Below are the code and all the weights of a small trained network. Each question names an input and a class and asks about switching units off, where a switched-off unit gives its printed mean instead of its output.

import numpy as np


def w(rows, s, z=0):
    codes = np.array(rows[::2]) - 128.0
    scale = np.full(codes.shape[1], s)
    scale[-1] = z or s
    return codes * scale


def f(y):
    return y / 2 * (1 + np.tanh(0.7978845608 * (y + 0.044715 * y**3)))


def log_softmax(a):
    a = a - a.max(-1, keepdims=True)
    return a - np.log(np.exp(a).sum(-1, keepdims=True))


def net(x, mask):
    res = np.array(x, float).reshape(1, 5) / 4 @ E
    y = f(res @ A[0][:, :-1].T + A[0][:, -1])
    res = res + np.where(mask, y, B[0][:, -1]) @ B[0][:, :-1]
    return log_softmax(res[-1] @ U[:, :-1].T + U[:, -1])


A, B = {}, {}
E = w([
[231,254,81,181],'x0',
[70,107,184,255],'x1',
[97,163,193,60],'x2',
[75,173,62,29],'x3',
[175,35,16,91],'x4',
],0.008)
A[0] = w([
[65,183,182,126,188],'n1',
[80,130,197,166,65],'n2',
[162,36,26,173,202],'n3',
[84,54,157,250,239],'n4',
[50,156,139,39,185],'n5',
[137,131,153,58,50],'n6',
[132,8,58,2,172],'n7',
[54,189,83,78,94],'n8',
[216,157,72,114,251],'n9',
[214,252,134,150,162],'n10',
[89,37,126,114,54],'n11',
],0.0096,0.0029)
B[0] = w([
[81,163,166,78,196],'n1',
[107,113,173,108,182],'n2',
[189,137,119,84,212],'n3',
[100,65,146,174,236],'n4',
[98,101,121,202,204],'n5',
[138,100,143,130,148],'n6',
[236,116,11,153,248],'n7',
[127,103,44,191,174],'n8',
[153,167,137,72,209],'n9',
[121,196,148,62,230],'n10',
[102,148,150,76,172],'n11',
],0.012,0.011)
U = w([
[191,249,101,2,136],'0',
[48,164,125,189,251],'1',
[171,30,84,220,123],'2',
[36,134,251,79,10],'3',
],0.0081,0.0031)

Each question gives the input, the list of numbers given to net, and the class t.
The units are the neurons (one row each of A and B). Each row of codes is followed by its name. A weight is (code - 128) times the scale printed after its matrix; where a second scale follows, it is the last column's (A, B and U).
mask holds one flag per neuron, in row order. A switched-off neuron (its flag False) gives its mean, the last column of its row in B, instead of its output. The means were averaged over made-up inputs and are rounded, as every weight is.
A unit's drop is (log p(t) with every unit on - log p(t) with that unit switched off) / (log p(t) with every unit on - log p(t) with every unit switched off).
The circuit of an input: a set's keep is (log p(t) with only the set's units on - log p(t) with every unit switched off) / (log p(t) with every unit on - log p(t) with every unit switched off). Starting from all 11 units, units are removed one at a time, each time the one whose removal leaves the highest keep (on an exact tie, the one counted first), for as long as the keep stays at least 0.8.
circuit, biggest first: the units of the circuit, biggest drop first
most important unit: the unit with the biggest drop
k most important neurons: the k neurons with the biggest drops, biggest first
drop when u is switched off: that unit's drop, to one decimal
input [-3,-5,-4,-6,6], class 0: most important unit : n3
input [-2,6,4,-6,1], class 3: 4 most important neurons : (n7; n2; n8; n5)
input [4,5,0,7,-2], class 1: 2 most important neurons : (n3; n7)
input [2,-3,8,3,-4], class 3: 3 most important neurons : (n7; n5; n1)
input [3,5,-1,8,-1], class 1: 4 most important neurons : (n7; n3; n8; n9)
input [5,4,-4,0,0], class 0: 2 most important neurons : (n10; n5)
input [1,-5,7,1,3], class 2: 2 most important neurons : (n5; n10)
input [1,-4,6,3,0], class 2: 2 most important neurons : (n5; n8)
input [-8,7,4,5,3], class 2: 2 most important neurons : (n7; n10)
input [0,5,-4,-3,-6], class 3: 2 most important neurons : (n7; n2)
input [5,2,2,-6,3], class 0: drop when n9 is switched off : 0.1
input [-1,2,2,-7,-4], class 3: drop when n7 is switched off : 0.5
input [4,3,-3,1,5], class 0: drop when n7 is switched off : 0.0
input [2,3,8,-3,-4], class 3: drop when n7 is switched off : 0.1
input [-8,2,1,3,0], class 2: circuit, biggest first : (n7)
